The symbols move the points like this.
q566: ki>q983, sa>q612, zo>q491, de>none, ge>q643, ni>q225
q803: ki>q592, sa>q225, zo>q110, de>none, ge>q63, ni>q983
q595: ki>q174, sa>q759, zo>q969, de>q598, ge>q765, ni>q950
q698: ki>q411, sa>q999, zo>q920, de>q957, ge>none, ni>q868
q598: ki>q826, sa>q150, zo>q643, de>q491, ge>q595, ni>q265
q816: ki>q555, sa>q521, zo>q868, de>q634, ge>none, ni>q920
q920: ki>q227, sa>q938, zo>q698, de>q394, ge>none, ni>q816
q394: ki>q839, sa>q161, zo>q957, de>q63, ge>q920, ni>q634
q632: ki>q491, sa>q602, zo>q612, de>none, ge>q150, ni>q245
q244: ki>q969, sa>q634, zo>q759, de>q734, ge>q555, ni>q839
q491: ki>q602, sa>q632, zo>q566, de>none, ge>q598, ni>q610
q759: ki>q595, sa>q174, zo>q244, de>q150, ge>q375, ni>q396
q298: ki>q760, sa>q63, zo>q167, de>q592, ge>q839, ni>q734
q839: ki>q161, sa>q394, zo>q396, de>q298, ge>q227, ni>q244
q521: ki>q816, sa>q555, zo>q765, de>q969, ge>none, ni>q938
q411: ki>q999, sa>q698, zo>q227, de>q396, ge>none, ni>q375
q161: ki>q394, sa>q839, zo>q950, de>q760, ge>q938, ni>q969
q167: ki>q265, sa>q985, zo>q298, de>q245, ge>q396, ni>q150
q957: ki>q396, sa>q950, zo>q394, de>q985, ge>q698, ni>q174
q643: ki>q509, sa>q734, zo>q598, de>q566, ge>q969, ni>q760
q634: ki>q244, sa>q969, zo>q174, de>q509, ge>q816, ni>q394
q375: ki>q765, sa>q868, zo>q555, de>q759, ge>none, ni>q411
q983: ki>q612, sa>q566, zo>q602, de>none, ge>q509, ni>q803
q999: ki>q698, sa>q411, zo>q938, de>q950, ge>none, ni>q765
q509: ki>q734, sa>q643, zo>q826, de>q983, ge>q634, ni>q63
q734: ki>q643, sa>q509, zo>q150, de>q612, ge>q244, ni>q298
q602: ki>q632, sa>q491, zo>q983, de>none, ge>q826, ni>q110
q610: ki>q110, sa>q245, zo>q225, de>none, ge>q265, ni>q491
q265: ki>q985, sa>q167, zo>q760, de>q610, ge>q950, ni>q598
q174: ki>q759, sa>q595, zo>q634, de>q826, ge>q868, ni>q957
q555: ki>q521, sa>q816, zo>q375, de>q244, ge>none, ni>q227
q760: ki>q63, sa>q298, zo>q265, de>q225, ge>q161, ni>q643
q110: ki>q245, sa>q610, zo>q803, de>none, ge>q985, ni>q602
q396: ki>q950, sa>q957, zo>q839, de>q167, ge>q411, ni>q759
q245: ki>q610, sa>q110, zo>q592, de>none, ge>q167, ni>q632
q765: ki>q868, sa>q375, zo>q521, de>q595, ge>none, ni>q999
q826: ki>q150, sa>q598, zo>q509, de>q602, ge>q174, ni>q985
q150: ki>q598, sa>q826, zo>q734, de>q632, ge>q759, ni>q167
q225: ki>q803, sa>q592, zo>q610, de>none, ge>q760, ni>q566
q950: ki>q957, sa>q396, zo>q161, de>q265, ge>q999, ni>q595
q227: ki>q938, sa>q920, zo>q411, de>q839, ge>none, ni>q555
q969: ki>q634, sa>q244, zo>q595, de>q643, ge>q521, ni>q161
q612: ki>q566, sa>q983, zo>q632, de>none, ge>q734, ni>q592
q63: ki>q298, sa>q760, zo>q985, de>q803, ge>q394, ni>q509
q985: ki>q167, sa>q265, zo>q63, de>q110, ge>q957, ni>q826
q868: ki>q375, sa>q765, zo>q816, de>q174, ge>none, ni>q698
q592: ki>q225, sa>q803, zo>q245, de>none, ge>q298, ni>q612
q938: ki>q920, sa>q227, zo>q999, de>q161, ge>none, ni>q521

In the rows, 64 means zero.

The rows follow the links: the fewer symbols apart two points are, the more alike their rows tend to be.

Name the point of each row.
[  48   27   80   68   81   65   95   53   63  105   46   74   74  102   61   51   28   53   42   79   68   66   72   55   61   77   84   53   88   57  107   33   76   77   42   76   91   39   49   61   42   87   72   91   30   73] -> q969
[  64   69   45   17   53   65   10   59   51   65   59   62   62   24   71   84   71   74   57   19   77   49   37   94   58   78   49   81   52   58   51   66   60   46   77   45   40   77   32   90   62   44   38   42   56   35] -> q610
[  53   58   72   92   57   78   84   49   65   48   74   88   87   83   72   40   98   33   64   92   49   67  105   53   79   84   69   76   80   47   73   47   70   97   51   98   68   24   43   69   32   51   73   93   69   82] -> q612
[  43   57   82   49   68   39   22   42   64   79   50   51   70   61   61   96   35   61   45   45   96   59   48  121   58   81   76   78   58   44  109   67   69   73   50   73   82   65   29   69   54   62   47   92   46   53] -> q598
[  62   45   80   94   60   79   88   57   63   52   80   80   82   96   75   35   87   41   61   94   43   73  101   50   76   84   66   59   81   42   84   45   69   96   58  108   78   26   53   56   38   63   88   92   59   80] -> q734
[  56   47   33   27   57   98   86   55   43   87   54   90   72   70   77   31   82   57   57   40   51   58   56   33   55  101   52   70   67   65   45   26   59   48   77   50   48   48   35  107   40   58   57   50   40   64] -> q225
[  69   59   55   12   65   68   21   78   50   76   61   45   46   38   74   80   37  100   55   26   81   52   24   88   59   61   46   56   56   66   64   69   54   30   84   41   54   92   73   67   74   66   53   41   45   29] -> q950
[  40   60   78   52   62   43   22   27   62   82   48   63   71   55   63   97   51   49   44   48   95   55   58  119   63   78   84   91   61   47   98   65   71   77   46   64   70   54   14   81   52   49   35   88   53   53] -> q491
[  63  106   50   62   54   50   33   61   74   42   69   56   61   24   50   77   95   56   82   34   61   65   51   72   65   58   54   85   27   79   23   88   64   57   75   40   38  100   54   88   92   50   40   46   88   69] -> q110
[  57   82   87   98   77   21   61   56   89   61   55   43   53   57   38  105   28   63   68   79   89   73   53   91   69   27   93   74   63   71   78   98   72   78   38   51   76   86   83   43   91   71   55   77   85   78] -> q868
[  73   82   44   74   72   75  113   87   68   73   65   73   60   69   53   34   75   59   89   62   39   77   61    7   55   57   55   56   51   96   32   55   60   47   78   43   54   82   88   68   90   94   76   41   77   93] -> q394
[  80   83   56   39   43   74   11   69   60   24   81   61   62   30   84   68  106   79   74   45   55   51   61   81   72   67   36   68   50   49   24   75   49   58   92   69   37   73   60   72   64   31   55   41   80   38] -> q245
[  54   42   82   55   77   43   30   49   64   82   48   49   63   67   65   98   15   71   35   54   98   58   45  116   57   60   81   70   75   50  116   69   68   65   46   67   86   67   50   53   62   75   51   86   45   41] -> q595

Each walk starts at a row. The symbols on each line, taken left to right, move it on to the next point.
Answer with the point's row; about right is enough.
[  43   42   67   72   66   65   92   33   63   94   51   89   91   96   63   55   63   29   52   72   68   66   81   63   68   92   86   80   79   53   91   32   78   88   39   82   79   31   17   90   35   68   53   94   44   79]
sa sa -> [  42   80   67  111   68   46  100   38   80   74   66   86   84   81   41   55   84   16   69   80   55   81   89   44   68   68   86   90   56   72   64   58   79   89   39   68   72   54   41   87   59   70   59   89   74  107]
ni zo ni -> [  46  101   77  102   60   20   46   33   89   53   54   61   81   49   44   99   75   35   72   58   75   71   73   91   63   58   79  102   40   69   71   90   73   88   45   59   71   77   35   80   82   52   45   88   87   84]
[  76   99   55   55   67   46   43   78   74   48   63   47   51   35   51   85   66   83   84   36   68   63   38   70   57   43   47   66   29   88   39   95   59   41   82   37   51  108   84   64  106   70   58   36   85   65]
ni ge zo -> [  57   65   78  115   76   49  127   59   78   81   55   73   69   96   46   61   45   48   65  101   62   82   77   34   66   44   95   61   78   79   74   56   74   81   33   58   85   59   80   56   71   89   70   81   72  101]
ki ki -> [  58   31   70   79   78   68  104   59   60  104   48   76   63   96   64   57   22   60   33   90   76   68   66   53   64   59   94   53   98   62  100   42   69   69   41   67   89   39   64   55   44   83   64   82   41   66]
[  59   93   37   83   56   71   97   64   67   65   65   83   75   62   51   35  107   37   89   57   39   73   73   13   64   77   56   79   36   90   18   56   66   62   70   46   46   67   54   98   79   71   62   51   84   94]
ki zo ni -> [  62   74   90   76   53   43   14   40   68   28   78   56   76   49   77   90   95   49   58   73   72   56   86  113   75   69   65   83   62   40   77   83   70   91   55   94   64   50   36   61   51   24   58   92   79   53]
sa ge zo -> [  47   78   71  119   70   46  108   42   78   78   57   82   83   92   39   54   73   24   76   81   52   81   84   41   64   75   82   76   57   77   80   53   76   93   43   74   84   57   50   75   67   84   73   97   70  108]
[  48   96   85  100   68   18   44   37   90   53   53   48   72   50   40  101   59   40   71   57   80   75   64   99   64   63   76   92   29   74   86   95   75   83   48   65   78   85   49   62   88   66   52   88   84   85]
ni ki -> [  83   74   61   27   57   78   17   79   53   24   85   49   55   35   82   69   97   88   72   42   57   48   58   81   68   65   31   56   45   57   39   75   53   48  100   73   46   81   73   57   72   38   71   39   78   37]
de ge sa -> [  70  103   53   55   61   47   37   68   72   44   68   42   55   30   48   85   84   70   85   32   64   63   45   69   62   58   42   74   18   81   33   92   60   47   82   44   50  110   69   74  104   61   55   44   87   64]
[  76   80   44   83   69   77  123   89   70   75   61   69   52   69   52   43   59   70   82   80   46   78   59    7   62   42   68   50   68   96   28   63   61   44   68   33   60   78  103   59   89   86   71   42   72   87]
zo sa -> [  78   56   56   16   67   66   36   81   53   79   56   48   43   43   76   89   23  102   53   40   86   45   27   83   55   39   57   48   72   70   59   69   55   34   72   34   56   87   85   57   75   66   57   37   51   30]
de ni ge -> [  58   47   85   58   75   45   45   55   67   88   48   50   54   64   62  103    5   79   30   69  102   57   46  108   67   45   88   59   92   52  106   77   65   67   44   59   82   67   60   47   59   67   49   81   46   47]
[  43   33   70   76   79   65   90   45   59   97   55   87   83   99   58   49   51   37   43   71   64   70   74   56   62   95   78   67   82   56  112   31   76   82   43   80   88   34   33   82   36   80   63   94   36   75]
sa sa ni -> [  68   88   37   75   64   80  104   69   63   66   69   78   69   63   49   25   97   49   93   55   38   72   75   12   59   76   47   69   34   97   28   55   64   54   78   48   56   78   71   86   87   84   71   50   73   97]
sa -> [  62   38   37   23   63   98   87   73   41   92   58   85   63   74   67   23   65   66   58   37   50   61   54   29   55   97   50   50   69   72   59   21   60   42   80   56   59   55   50   90   50   77   70   46   33   57]
[  64   72   95   68   55   46    4   51   73   29   80   44   70   53   77   91   78   59   60   73   73   60   79  123   76   75   58   73   61   36   95   86   68   88   64  103   70   53   52   41   55   36   75   91   76   43]
ni ge -> [  94   71   61   26   60   77   20   92   59   31   84   47   44   38   79   73   82  101   71   48   56   54   51   81   62   58   32   48   60   60   43   80   51   42   96   71   47   80   90   50   75   50   77   38   74   32]
ge -> [  87   68   65   29   59   76   33   97   57   37   74   45   43   35   80   80   62  100   67   64   68   50   54   78   70   37   45   44   75   60   35   86   54   45   87   58   46   86  102   40   73   47   69   33   75   29]
[  88   54   52   48   63  102   96   99   53   50   79   78   49   76   83   33   78   90   75   84   44   66   74   22   72   48   52   32   91   58   33   51   54   49   82   69   52   54  103   46   52   62   86   41   64   53]
de ni ge -> [  71   38   81   90   70   77  107   72   65   64   72   71   70   98   77   44   53   63   58  111   57   72   94   44   76   47   79   47  105   52   83   48   66   85   49   92   81   30   87   37   37   69   86   81   60   74]
de ki ni -> [  69   31   41   25   66  107   96   84   46  106   51   78   59   77   72   25   46   80   55   52   54   59   48   22   53   84   52   38   75   73   60   32   64   36   78   46   67   60   69   73   55   91   71   41   30   48]
[  49   67   76  123   77   50  115   50   79   79   56   74   70   92   42   53   53   34   77   93   55   83   79   38   64   61   87   66   66   80   84   61   68   86   40   67   88   57   67   65   69   93   74   90   70  107]
ki -> [  71   40   81   97   73   75   99   72   67   61   75   75   73   99   72   39   73   51   60  105   45   74   99   45   72   66   72   45   95   47   89   48   70   90   55  102   81   32   72   40   43   69   92   86   54   73]
de ni ge -> [  90   54   53   44   58  105   89  100   49   51   84   73   59   73   87   20   88   83   72   73   38   62   74   19   70   71   40   36   75   65   42   54   59   50   93   78   53   51   98   50   52   61   92   45   61   56]
[  71   31   38   32   68   98  106   86   47  101   56   78   49   77   75   43   32   88   54   61   64   58   49   27   57   56   68   32   91   74   55   36   59   36   70   40   59   61   87   66   54   84   70   42   34   58]
ki zo -> [  75   94   60   61   69   52   53   86   73   54   62   49   38   37   54   89   47   88   79   52   69   64   39   61   61   26   58   60   47   89   39   99   57   43   73   28   49  103   98   51  104   70   55   31   85   60]
sa ni sa -> [  78   59   99   78   65   49   36   71   67   45   70   43   51   62   75   98   40   86   57   92   82   57   69  102   75   25   78   52   96   42   87   88   65   76   52   83   69   54   93   22   56   45   70   75   74   43]
